In the rows, zero is written as 128.
Each row is followed by its class number.
[123 114 112 132 107 131 178 126 139 138 140 132 130 142 122 122 124 131
 111 130 124 132 117 128 138 142 114 129 134 137 128 124 126 140 114 127
 123 124 134 133 135 115 127 149 137 140 121 130 111 133 126 131 125 155
 129 130 121 138 138 123 121 179 131 126 126 126 123 134 143 127 133 132
 122 142 141 142 129 133 127 117 138 116 147 127 126 121 115 114 121 118
 117 125 127 124 130 120 133 114 135 124 109 121 139 122 131 135 126 125] => 2
[128 131 131 114 126 136 105 123 118 123 125 121 122 105 135 120 132 129
 120 128 140 127 127 123 117 124 132 126 120 124 127 129 132 135 145 121
 129 135 129 127 127 125 126 133 121 133 136 142 131 132 136 133 131 137
 126 127 134 127 123 130 119 133 128 130 122 142 123 123 146 124 133 125
 131 118 115 129 127 131 120 129 118 129 126 136 136 122 133 120 132 136
 130 134 128 128 132 122 120 132 133 123 133 125 121 130 138 135 134 114] => 1
[131 126 128 119 128 133 162 134 136 128 142 126 130 129 129 123 125 123
 121 128 120 140 114 126 143 148 124 130 127 136 146 143  99 127 120 124
 113 128 134 130 124 109 127 178 142 129 129 133 103 140 125 148 124 146
 139 137 121 127 124 127 123 169 133 127 124 126 124 136 128 125 132 131
 145 140 137 144 127 137 127 126 129 128 156 126 132 175 104 118 132 142
 119 128 130 129 141 132 143 117 133 108 118 136 134 127 139 133 130 120] => 2
[129 132 121 105 138 130 124 128 132 126 128 119 107 105 120 121 130  94
 117 127 124 143 134 123 138 139 122 135 115 132 148 147 142 140 141 115
 127 123 124 120 107 109 108 211 142 131 144 150 120 148 145 118 123  92
 134 120 123 116 106 120 109 142 150 131 125 138 134 140 149 125 128 130
 163 117 127 106 125 164  98 131 115 143 165 136 149 222 108 121 138 163
 136 129 124 144 141 135 122 133 139  99 132 133 134 135 140 127 128 119] => 1
[130 148 132 143 125  95 123 137 131 135 128 129 127 141 135 137 135 127
 153 121 119 126 149 129 132 126 125 136 135 128 141 135 137 111 127 132
 133 118 117 119 109 137 126 119 124 106 119 111 136 125 128 127 119  81
 133 126 126 127 116 130 156  74 132 133 120 104 138 134 129 128 113 100
 180 100 125  94 131 117 131 152 124 130 123 136 124 153 113 156 131 146
 160 120 118 130 135 149 123 139 116 137 144 164 136 125 134 129 125 142] => 0
[121 140 138 124 139 126  56 137 106 114 112 133 124 129 137 143 138 131
 146 137 138 106 139 132  95 106 130 136 122 110 111 121 129 118 156 136
 134 130 120 122 142 168 135  54  84 120 131 119 164 104 110 141 119  97
 136 118 128 119 126 144 135  34 113 137 126 138 135 124 127 123 129 123
 108 105 115 139 125 105 148 144 132 119  69 133 127  88 182 153 124 117
 142 129 124 130 104 122 114 170 118 150 145 121  96 134 116 134 132 130] => 0
[127 144 139 136 125 112  73 136 125 128 119 130 126 132 131 149 133 128
 164 135 132 112 154 133 131 113 134 127 131 110 130 139 135  96 129 135
 139 119 113 126 118 154 128  87 121 103 121 107 159 115 126 133 120  64
 126 123 127 116 121 132 163  34 118 130 127 107 143 132 131 133 116 123
 130 102 109  89 125 112 143 161 118 126  91 122 126 127 190 171 130 158
 158 131 111 135 131 155 114 148 109 139 152 172 126 133 122 116 117 148] => 0
[ 92 146 115 132 136 125 117 117 127 123 140 123 120  93 117 120 126 121
 125 127 135 125 128 122 131 127 130 127 119 122 147 153 153 128 123 110
 133 131 132 116 125  78 121 169 158 112 144 118 111 153 135 113 134  80
 110 133 137 112  89 128 117 160 143 131 126 128 116 138 128 122 129 120
 171 111 127  82 114 145 113 132 104 134 159 145 155 222  87 136 143 184
 143 123 138 121 159 150 133 134 138 116 128 166 130 134 149 120 114 127] => 1
[134 139 124 139 131 122 125 125 141 130 134 124 130 129 118 135 129 118
 135 128 134 129 133 127 133 128 122 129 119 133 141 137 135 118 125 132
 133 119 123 127 115 115 124 139 153 109 129 114 120 132 125 119 129 107
 125 129 128 123 122 124 137 129 136 134 132 127 139 139 140 132 126 124
 144 124 136  91 127 142 120 148 115 132 146 125 134 169 106 142 132 154
 131 117 129 136 140 151 128 129 124 121 132 152 135 131 125 118 129 135] => 1
[123 124 124 105 128 128  69 159 107 113 118 133 121 147 145 138 147 134
 141 122 108 110 153 132 104 114 135 131 145  96 112 110 121 146 166 135
 124 131 122 113 123 191 133  92  50 136 129 158 180 116 147 136 109 105
 149 114 122 123 118 136 130  34 110 123 126 127 120 125 112 124 115 129
  96  97 108 161 132  94 157 129 143 121  66 136 110  68 198 137 116 149
 138 139 126 132 101  99 106 160 128 142 148  96 107 134 118 136 115 126] => 0
[134 142 139 129 132 124  93 120 133 134 113 127 130 105 128 128 133 121
 155 135 145 131 136 130 130 117 125 126  96 131 140 134 127 120 134 134
 133 122 120 127 111 144 115 116 146 113 124 130 134 111 125 132 133 108
 126 123 128 118 124 130 147  96 125 138 131 143 145 122 149 129 104 115
 130 126 127 111 135 132 133 154 113 121 132 126 123 130 129 149 133 144
 136 124 123 138 125 153 127 137 113 128 135 143 127 128 128 120 130 132] => 0
[111 113 128 104 134 143 115 135 104 117 133 132 127 132 143 108 130 138
  97 128 109 115 108 124 111 127 136 128 146 113 120 107 124 145 151 122
 127 142 140 121 145 131 132 121  86 155 145 136 153 139 143 129 126 152
 134 116 137 126 124 136  97 147 116 123 126 135 104 118 121 121 139 132
 115 121 125 173 125 123 131  92 139 123  99 139 133 109 170 105 123 101
 107 141 134 123 116  90 128 137 146 128 123  80 113 137 113 137 121 108] => 0
[132 139 132 120  99 130 107 125 131 127 128 122 132 112 135 122 133 124
 139 132 137 136 130 122 132 124 131 122 112 124 144 144 144 126 145 119
 131 123 127 115 119 110 114 159 143 114 141 130 129 143 138 116 132  92
 124 125 132 120 108 133 126 135 134 139 127 137 132 136 141 127 127  94
 163 116 135  99 121 132 119 131 105 133 147 132 146 196 109 138 143 173
 141 126 123 140 138 150 129 144 127 118 138 147 128 132 136 142 124 129] => 1
[135 149 133 118 138 133  73 109 126 133 114 124 122  95 129 143 128 114
 141 137 144 127  97 126 114 103 127 134  96 128 126 134 130 124 142 126
 140 133 121 122 118 140 119 122 137 115 140 138 130 129 132 123 133 114
 128 124 142 123 108 134 128 107 134 134 131 156 142 122 155 125 127 126
 130 126 118 121 127 128 133 147 119 127 130 134 132 142 140 144 143 150
 138 128 128 138 128 143 128 144 125 126 143 133 117 129 128 135 137 117] => 1
[134 143 129 141 135 131  81 115 123 119 122 124 121  94 129 136 128 118
 133 135 148 118 131 121 116 117 139 126 105 133 128 139 136 128 143 124
 134 131 115 120 123 123 119 142 148 119 153 127 129 133 138 127 134  93
 120 133 140 109 117 136 129 123 126 136 136 140 134 122 145 126 121 127
 142 122 118 113 124 134 126 145 111 136 130 134 142 162 118 145 135 146
 134 136 129 136 137 145 128 142 121 127 136 142 120 128 124 125 132 128] => 1
[131 122 124 126 146 131 147 129 126 112 135 130 124 131 126 124 129 129
 119 127 122 137 120 129 133 131 131 125 135 129 126 137 135 135 126 127
 138 124 128 129 129 113 129 154 129 137 130 131 129 139 131 126 132 135
 125 131 118 126 125 132 116 151 132 130 122 126 119 130 118 127 137 135
 140 128 130 127 124 137 123 116 128 131 139 134 117 150 120 122 128 140
 126 125 131 130 135 124 130 126 137 127 115 128 130 129 127 131 123 124] => 2
[121 133 134 111 132 121  47 141 107 117 106 125 116 122 154 132 141 132
 138 132 122 109 144 123  98 104 156 118 130 101 112 114 126 139 166 132
 139 130 116 119 127 171 135  74  58 130 131 132 169 113 146 132 121  97
 128 119 135 122 119 143 128  34 128 130 129 140 125 121 126 128 122 128
  97 100 108 162 134 102 160 132 130 110  60 135 129  91 198 154 125 105
 141 122 124 139  44 113 115 166 126 146 150 103 101 139 117 133 116 127] => 0
[136 147 120 123 138 112  79 107 119 127 126 121 128  82 125 130 123 117
 130 134 140 119 129 122 111 122 123 124 110 129 127 148 146 130 138 120
 141 133 142 123 123 112 123 134 139 119 143 114 129 131 134 113 139  70
 111 127 143 114 102 129 122 144 135 139 130 143 129 135 141 124 118 121
 174 110 112  89 116 136 118 139  98 136 131 136 150 203 108 147 148 168
 146 131 129 134 143 152 127 140 129 124 143 155 113 137 139 123 120 126] => 1
[129 134 117 138 117 137 129 121 118 125 132 125 126 124 127 120 128 134
 112 127 133 117 136 121 107 134 124 120 141 114 123 138 151 135 125 127
 133 144 147 128 148  98 143 108 126 131 138 115 112 139 128 126 135 124
 112 136 138 124 132 121 118 171 122 122 129 123 113 126 110 133 141 127
 141 128 125 132 112 132  34 107 127 129 121 133 136 137 115 129 133 131
 129 123 127 116 141 122 135 123 123 139 128 127 123 125 120 123 124 134] => 2
[131 118 118 132 129 134 160  91 130 124 131 131 130 119 127 108 134 120
 102 130 121 139 116 125 128 151 120 122 130 133 119 128 131 140 125 122
 121 138 138 128 141 104 137 146 139 145 133 132 111 141 124 124 138 161
 117 129 138 137 132 125 111 193 129 125 126 132 114 122 126 126 140 145
 132 142 134 142 128 140 112 105 135 127 154 126 136 135 118 110 128 116
 116 126 139 116 137 112 131 126 138 123 117 108 133 124 128 142 134 122] => 2
